Each row of numbers stands for one node and depends on some of the facts below. Use the named rows to name the rest.

Known rows:
skubrol: [  8 -35   1 -25   1  35 -14 -13   3   5  38  -8  -2  23   9  -9   8 -16
  10 -10   0 -27  -4 -12  -4   7]
pletri: [ -3 -20   8 -12 -15  11 -12   7 -39  -2  41  -1  13  22  -6 -26 -18  22
   2 -10 -18 -15  -1 -21  -5  10]
klivoplin: [  3  10 -27 -20  27   7 -11  34   1  -2  27  11 -41  24  14 -23 -22  -4
  10  -1  19   2  11  -8  -4 -27]
skikli: [  2   6 -16  -6  24  -1 -13  25  -3   4  12  -1 -34  12  -5 -15 -15  -5
   7  -2  15   8   2   1 -12 -16]
lagun: [-21   1  25   1 -35 -36  14   4   7  -8 -18 -20  -7  -3   4  15  10  11
 -13   1  -9   0 -21  -4 -14  31]
bizi: [ 16  14  -3 -12  30  15 -10  13   9  10  -4  14 -27  -5  10   0  -9   8
   3   0  10  15  27  14  -3  -6]
lires: [-21   4   4 -15 -10 -10 -16  11  -6  -5  12  -4  21   1 -17 -19  16 -15
  -1  -1  -2  -6  12 -17  20 -10]
tedro: [ 22 -11  33  14  24  26  -3 -23  25  10 -10  -8  15 -25  34  20  20  -6
 -17 -22  11 -18  12  27  26  20]
plilen: [-25  -5  12 -14  -8 -32 -21  11   8  -3   3  -9  15   8 -12 -10  13  -6
   2   4  -3 -14  14   0  20 -19]
ropegak: [ -5  -5   2  28   7   8 -12 -11 -28   4  54   5  16 -23 -20  18 -19  21
 -30  -7 -19   1   4  13   9   4]
sivir: [ -4  -5 -27   6  35   3  -1 -10 -15  -4 -38   1  26  26 -11   4 -17  -1
  12  30   8  18   1   7 -16 -18]
laror: [ -9  -3   0   0 -12 -31  19  -6   2 -13   5  -9   0  -1  29  24   1   3
 -19  13   2  11  -5   1   5  27]
trorek: [ -1  -1  -5   5 -15   3   7   1   0   7 -42  -5  -7   6 -30 -13  -1   5
  14   6  -5  -1 -18   1 -20 -12]
steston: [  0  -5 -13  13   3 -16   5  -3   9   4 -34   6   3  19  -3  -1 -14   5
  13  12  -4   5  -3  13  -3 -30]
ligo: [ 15  14  -3  15   0 -16  11  -6  15  14 -37   4 -17 -18  -9   3   3   8
   6   7  -7  13  -5  14  -8  -8]
skefluk: [ -1  17  18 -26 -15 -27  -5 -26   2  13  15   3  13 -28 -28   4  30  -4
   4  15 -23   4  23 -17  13  13]
plegrer: [ 12  19   0   5 -19  18  14 -15   5   8 -24  10  -6 -14 -14  -5  -2   8
  16   0 -11  15   4  -4 -13  -5]
fumos: [-19  -7  17  -6 -37  22   1   5  11 -19  14  10   8  -5  10  44   2  11
 -11   6  15   8   8 -10  -9  30]
domul: [-19   4  -5 -13   0 -19 -15   6   3  -8  26  10  20  -5  16  10   7  -9
  -2   5   7  -9  30  -4  38 -20]
flikluk: [ -1 -45  16 -12 -11  40 -15 -11  12   7  -1  -5   0  33  13  -6   5  -3
  11   1   1 -32  -9   2   5  -6]
lavul: [ -3 -21   4  27  -2 -27  10  -4   8  11 -20 -33  -2   4  -4 -17   8  -4
 -15 -28 -10 -34 -43  24  12   0]

There are 3 kinds of fact about the nodes: ρ, Ψ, μ.
ρ: is of sort; Ψ: refers to; μ: belongs to class
{bapli bidas destam flikluk fomol gagero genugral lavul memi pafo pide plafli plistu rapu siskefo skubrol skuru tedro tigon vabrel} ρ b
{berugo bizi boku brebur brudol dagi dele detron drine fini flabrus flubrun fupo gaka gani gopar griple kliflo klivoplin kope kotam kuplaplo laske lavum ligo lusku magulam meskata mezu nakek naskevor pelek pitu pivik pledil plegrer plifim plumom pluzuk pubon riflam rinal roplovo ruplus sesok sivir skevis skikli skodiskom skovim steston temadra trorek trovi tumin} ρ a
{brasadrel bripa drisinem dromo flipo fumos graflek grivar guplok guzik lagun laror maplir meru numal paplal pluzutra rudrime rugram studa tuso vofel} ρ c
{bravek bridruk domul fator godrim klastetren lires luvar nakleter plilen plotutram reribrok sase skefluk vidre zudak} ρ d
{bremudis gratrar lepli lonu pletri ritol ropegak stanatrin} ρ e
bapli Ψ: kuplaplo pubon
berugo Ψ: ruplus lusku
bidas Ψ: rapu
bizi Ψ: bravek
boku Ψ: naskevor
brasadrel Ψ: skubrol stanatrin
bremudis Ψ: fupo
bridruk Ψ: pletri
brudol Ψ: sivir
dagi Ψ: ritol
dele Ψ: stanatrin paplal
destam Ψ: drisinem guzik
detron Ψ: plilen tigon
drine Ψ: skovim plotutram
drisinem Ψ: skubrol
dromo Ψ: skodiskom
fator Ψ: rudrime skodiskom
fini Ψ: zudak
flabrus Ψ: bapli vabrel
flikluk Ψ: stanatrin boku
flipo Ψ: klastetren magulam
flubrun Ψ: lepli gopar
fomol Ψ: pide griple
fumos Ψ: griple skovim sase
fupo Ψ: reribrok
gagero Ψ: berugo lires boku
gaka Ψ: magulam pletri
gani Ψ: bizi guzik pledil skikli
genugral Ψ: tedro
godrim Ψ: flikluk
gopar Ψ: bravek
graflek Ψ: kuplaplo naskevor
griple Ψ: reribrok domul bravek
grivar Ψ: kotam fumos
guplok Ψ: rinal
klastetren Ψ: bapli kliflo
kope Ψ: laror
kuplaplo Ψ: griple lusku fupo
lagun Ψ: reribrok
laror Ψ: sesok
laske Ψ: rapu skubrol lires
lavul Ψ: berugo
lavum Ψ: steston
lepli Ψ: bremudis
ligo Ψ: fupo paplal
lires Ψ: reribrok temadra
lusku Ψ: gopar
luvar Ψ: pide klivoplin
magulam Ψ: domul stanatrin
maplir Ψ: brasadrel
memi Ψ: sivir brebur
meru Ψ: domul bripa boku naskevor
meskata Ψ: bapli
mezu Ψ: trovi fini
nakek Ψ: sesok boku
nakleter Ψ: vabrel
naskevor Ψ: zudak
numal Ψ: flabrus vabrel godrim rugram
paplal Ψ: domul boku
pelek Ψ: bravek griple
pitu Ψ: rapu vabrel sase
pivik Ψ: rinal lusku
plafli Ψ: mezu rapu
plegrer Ψ: klastetren dromo magulam skodiskom
pletri Ψ: gratrar zudak
plifim Ψ: reribrok
plilen Ψ: griple
plistu Ψ: dromo fini
plumom Ψ: vabrel
pluzuk Ψ: fomol nakleter
reribrok Ψ: naskevor
riflam Ψ: pelek
ritol Ψ: fomol skikli
ropegak Ψ: reribrok
rudrime Ψ: flabrus griple
rugram Ψ: kope brudol
ruplus Ψ: kliflo
sase Ψ: skodiskom
sesok Ψ: reribrok
sivir Ψ: griple
skefluk Ψ: tumin
skevis Ψ: nakleter
skikli Ψ: siskefo bripa
skovim Ψ: ropegak
skubrol Ψ: gratrar
skuru Ψ: stanatrin
stanatrin Ψ: bripa tigon naskevor
steston Ψ: flabrus
studa Ψ: klivoplin gratrar
tedro Ψ: lusku
temadra Ψ: griple zudak boku
trorek Ψ: reribrok bapli laror
tumin Ψ: meru pitu
tuso Ψ: dromo
vofel Ψ: kope paplal
zudak Ψ: domul
{bapli brebur brudol dagi dele destam domul drine dromo fomol godrim gopar grivar kliflo kotam kuplaplo lagun laror lepli ligo lires lusku luvar maplir memi nakleter pafo pitu plafli plilen plistu plotutram plumom pluzuk pubon rapu reribrok rinal sase sesok siskefo skevis skikli skubrol studa tedro tigon trorek trovi tuso vabrel vidre vofel zudak} μ f
{berugo bidas bizi boku brasadrel bravek bremudis bridruk bripa detron drisinem fator fini flabrus flikluk flipo flubrun fumos fupo gagero gaka gani genugral graflek gratrar griple guplok guzik klastetren klivoplin kope laske lavul lavum lonu magulam meru meskata mezu nakek naskevor numal paplal pelek pide pivik pledil plegrer pletri plifim pluzutra riflam ritol ropegak roplovo rudrime rugram ruplus sivir skefluk skodiskom skovim skuru stanatrin steston temadra tumin} μ g

Rows to name:
No name comes twice in this set of rows, the named rows included.
[ 27 -12  29  25  30  10   3 -21  11   8 -15 -33  30 -23   5  -2  27 -16
 -23 -31  -5  -8 -29  25   8  34] -> genugral
[ 26  30  30  45  26  19  14  14   2   1 -53 -18  28 -42   1 -27   6  -2
  -2 -42   6  17  -3  26   1  11] -> pivik
[ 36  31  74  26  28  26  33  12   5 -19 -46 -22  54 -73  49   4  30   7
 -27 -47  17  20  15  19  20  89] -> guplok
[ -5  10  13 -54  26 -37 -11  10  -7  15  52 -14 -17  -4 -24 -18  30 -21
  -2   4  -7  14  13 -23  -8  21] -> luvar

The same nodes again, as new rows of numbers:
Named rows:
maplir: [  2   8  -5   0  -6   3  -2 -13  -7   3 -17  -7   6 -13   9   4  -2   1
  19  -6  -3  23  -8  13  -9  -3  -2   1   1  21 -15   8]
bizi: [  6  -2   7  -4  -6  -2   5  -7   6  -3  -8  -3   2   4  -7   2   5 -12
  -8  -8   0   0  10 -10   6   3 -13   3   0  -1   0 -10]
stanatrin: [ -7 -16  -1  -4 -11   3  -9   3  -5   0  -3  12 -17   1   0  -2  -8  -6
   1  -5  15   6   0  16   4  -5 -21  -1  -7  -3  18  -6]
plistu: [ -5  -3   0   0  -9   1  -6  17  -4   9   8  -3   0 -11   8 -13  -6  13
   2   9  -2   0   0  28   1  -3  26   7  -1 -16   1  28]
bremudis: [ -8 -36  -4   1  -9   5 -28  -9   1 -12   3  17   0  -2   6   2  10 -12
  15  -8  -2  -7 -22 -23  -1  -1 -30  -4   2  20   2  -1]
lusku: [  4  28   4  -3   1   2  -6   5   6  -2   1  -4  -3   3 -13  -4   3  -9
  -7   3 -12 -15   7 -14   2   0 -21   1  -6  -7   8 -10]
pletri: [ -4 -14  -5  -1  -3   3 -13  -1  -6  -1  -2  15 -13   3   5 -10  -4  -4
   6 -12  15   9   1   5   1  -5 -15  -2  -4  -2   7  -2]
plilen: [ -6   6  -1   1   1  -1  10   5  -1  -1   2   3  -8  -5  -9  12   3  -7
  -4   3   6   8   2  32  25  -3  31  -5  -3 -21  11  12]
sivir: [  1 -10  -6   5   6  -8  -2   0   7   1  14  10   2  -5   1   5  14   5
  10 -10  -7 -13   1 -19 -22   6 -24  -5   4  11   3 -11]
rugram: [ -6 -15  -5   5   2   0  -1 -15  -2  -5   3  -1  13 -13   5  14   2  -5
  21  -2  -7   3 -21 -19 -27   2   3  -5  11  44 -17   5]
flubrun: [  5  -5   1   1  -2  -1 -19 -17   8  -9   5   4  17  -2   6   1  24  -2
  14  -5 -24 -13 -18 -25  -8   2 -20   1   5  18 -14  -5]
gaka: [  9  21   1  -4   1  -2   2   7   1   3  -1  -8  -4   0   5  -9   2   8
  -5  -6  -1   3   6  10   1  -1  -1   4  -8 -21   7 -14]
skevis: [ 10  -7  -1  -3  20  -3  10   3   1  -1  -2  -1  -4  15  18  -2  -5   7
 -11  -4  -6 -13 -13   3  -4   3  19  -1  -3   2 -12 -26]
riflam: [  7  11   4  -2   1  -3  -4   1   5  -1  -9  -4   1  -1   0   2   7  -2
  -6  -6  -3  -5  -1   7   5   1 -22   2  -5 -10   6 -12]
pitu: [  3  20   5  -3  -2  -2  17  13   0   2   0  -6  -6   4  -7  -9  -9  10
 -17   0   3  -2  13   2   5   2  10  -1  -9 -18  14 -18]
fupo: [  4  24   6  -4  -4  -2   6   9   3   0  -6  -4  -6   1  -9  -1  -6   3
 -10   2   3  -3   7   4   6   2  -9   2 -10 -19  16 -14]
nakek: [  6   7   0   0   2  -3  -3  -5   4  -3   1  -3   8   0   9  -5  12   6
   4  -4 -16  -6 -13  -6  -4   3  -7   2  -2  -1  -3 -16]
naskevor: [  3  -3   3   1  -2  -3   0  -4   4  -5   8   0   7   2   2  -4  12   0
   6  -4 -11  -3  -5 -24  -5   6  -4   0   3   2  -5 -11]
bripa: [ -6  -2  -2  -1  -9   4  11 -12  -4   1  -5  -7   1  -3 -13  10 -13 -13
   5  -1  10  15   9  -8  -9   0   2  -2   4  24  -6   6]
vabrel: [ -8 -24   4  -2   1   0   9  23  -2  11   1  -2  -9   7  -6   3 -22   5
 -17  12  13  -9  11  23   1   1  21   5   2  -5   5  20]
gratrar: [ -2  -3  -3  -5  -5   4   2  10  -7   8 -15  13 -29  10  -9  -8 -18 -11
  -8 -10  29  14  27  18   9  -9 -16   0  -9 -16  21  -2]

Rows to name:
No name comes twice in this set of rows, the named rows included.
[  3 -33   0  -2 -12   1 -16  -3   4   9 -11   2   7  -2   9   3   2 -13
   2  -6   5  14   2  34  10  -5  -1  11   5   5 -16  33] -> destam
[ -3 -15   1  -2 -15   4   8 -24   0  -2 -20  -1   6   0 -14  13  -7 -30
  10  -8  12  23  13 -13  -4  -2   2   3   8  33 -14  11] -> guzik
[ -1   7   7   9   7   1  20  -6  -9 -11   8   0   6  11 -14  18   1  27
 -29  23  42  13  15  20  34  -6 -90  -6   3 -53  39   5] -> plotutram
[ -1 -21 -11  12  11 -18  -2   9   9  13  25  21  -6 -15  -9  20  19   1
  18 -21  -1 -12  15 -18 -44  10 -46 -14   8  23   6  -1] -> brebur
[  0   3   9  -6  10  -3  19  15   2  -4  -2 -11 -12  13  -1   0 -20   7
 -27   6   0 -19  -7  -6  -2   7  30  -3  -9  -4   8 -33] -> steston
[ -4 -43   5  -4 -12   1   5   0   4   6  -7   9  -2   7  -7   8 -11 -19
  -8   1  12   4  18  19   7  -1  10   8   8  14  -9  29] -> siskefo
[ -8 -25  -2  -1  -7   3 -15  -2  -4  -4   3  18 -11   2   4  -3  -3  -7
   8  -7  12   1 -10  -9   1  -2 -28  -2  -1   5   8  -3] -> lonu
[ -4 -18   0   0  -4   3 -16  -3  -7  -9  -2  11  -7   3   0   2  -3   3
  -5   0  21   0  -5   4   6  -4 -54  -3  -3 -13  22  -8] -> ropegak
[  8 -18   2  -2  -4  -2  -3 -24   8  -6 -10   5  12   4   6   3  15 -13
   5 -17  -9   8  -6 -13   3   1 -12   5   6  16 -17  -1] -> gani
[  1  -4   9  -6  18  -2  16  14   2  -7   0 -12  -7  12  11   2 -20  11
 -23   4  -9 -20 -26  -6  -5   8  39  -3  -9   2  -1 -37] -> lavum
[ -4   8   2  -3  19   0  23  12  -4   2  -6   0 -21   6  -2  11 -13  -1
 -21   6   9   3   1  39  23  -4  60  -6  -8 -25   7  -2] -> nakleter
[  3   0  -2   2   7  -8   3   6   5   3   8  -1  -3  -3  -1   4   3   7
  -2  -7  -4 -10   4 -11 -16   6  -7  -4  -1   1   5 -15] -> brudol
[ 10  39  -3   2  16   9 -28   0   6  -4   6   3   4   9  -6  -8  15 -14
   1  10 -31 -36   0 -34  -4  -2 -15  -1   1   8  -7   3] -> pivik

The same nodes again, as new rows of numbers:
Some rows with their names:
skodiskom: [-13  17 -40 -28  -3  -7   6  25 -27 -15 -16   9 -38  -7   9]
flikluk: [-12  15 -27 -15  19   4 -19  39 -47 -17  -3   8  55  12  33]
klivoplin: [ -8   7 -20 -25   6  -4   8  25 -21 -15 -11  10  25   1   6]
skevis: [-14   9  -9 -26  17   7   0  25 -29 -16  -4  13  14   7   3]
lepli: [-11  13 -27 -36  17  -2 -10  17 -43 -24  -6  13  18  16   3]
stanatrin: [-11  23 -21 -24   8  -1 -18  28 -66 -19  -5   7  65  14  33]
bidas: [-12   5 -31 -21  18   2  -7  25 -23 -23  -5  10  10  20  -5]
luvar: [ -9  13 -18 -17  11   0  -1  23 -40 -24   1  11   1  14  -8]
vidre: [ -6  11 -19 -21   4  -9   4  29 -38 -20  -4   9  14   5 -16]
tedro: [ -7   0 -47 -35  38   0  -6  33 -42 -19  -7  18  -4  13   1]
trovi: [ -8  10 -18 -24   7  -7   7  26 -26 -13 -11  10  21   1   5]
lonu: [ -7  13 -26 -27   7 -11  -3  20 -37 -22 -13  10  33   8  -8]
guzik: [ -3  11 -31 -25   0  -7   5  28 -26 -22 -15  11  30  17  -4]
meru: [  0  22  -7 -21  16   4  -5  31 -68 -13 -19   7  51  25  21]
pelek: [ -2  22 -15   1  16   8   2  21 -17  -9  -9  20   4  -9  10]
reribrok: [  4  13  23 -35  16  12 -19  16 -61 -20  -6  -1  13   7  -7]
roplovo: [ -8   8 -17 -23   7  -4   6  27 -26 -14 -11  11  24   0   3]
meskata: [-16  10  -3 -36  16   9  -1  25 -28 -15  -5  13  15   8  -6]
fupo: [  0   8  12 -46  12  15 -18  12 -27 -21  -4   5  -4  -2   0]
fini: [ -6  10 -10 -20  27   2  10  11 -43 -18 -11   5  -1  25  34]
bapli: [-12   5 -14 -31  27   5 -12  31 -27 -16 -10  12   8  14 -27]

Which node is each row?
No name comes twice in this set of rows, the named rows included.
[ -9  10 -42 -20   5   4  -2  20 -25 -38   8  11  28  35  31] -> drisinem
[ -7  17 -39 -29   4   5  -4  25 -35 -26  -8  12  -1  21   9] -> flipo
[-14  15 -22 -22  11   5  -8  31 -39 -20   1  10  37   7  41] -> dele
[  5  25   6  -3  19  12  -8  10 -18  -7 -11  13   9 -10  12] -> griple
[-16  17 -43 -30   7   3  -2  22 -35 -21  -6  10 -53   2  21] -> plegrer
[ -2  26 -12   7  16   7  -4  16 -23 -15  -3  17  -3   0 -16] -> plilen
[-13  20 -26 -16  10   6  -7  30 -45 -16  -1   8  31   5  47] -> magulam
[ -7   8   7 -43  14  12 -10  19 -26 -18  -4   8   8   4  -1] -> trorek
[  4  10   1 -40   2  13 -14  15 -29 -27  -8   5   7  15  -4] -> lagun
[ -3  14   8 -23  33   4   5  16 -66 -11 -16   2  22  22  39] -> naskevor
[ -4  14 -17 -23  28   8  -1  25 -33 -10  -9  20  -4  -2   5] -> kuplaplo
[ -5  18   9 -26  26   7  -6  29 -71  -5 -19   5  41  10  34] -> boku

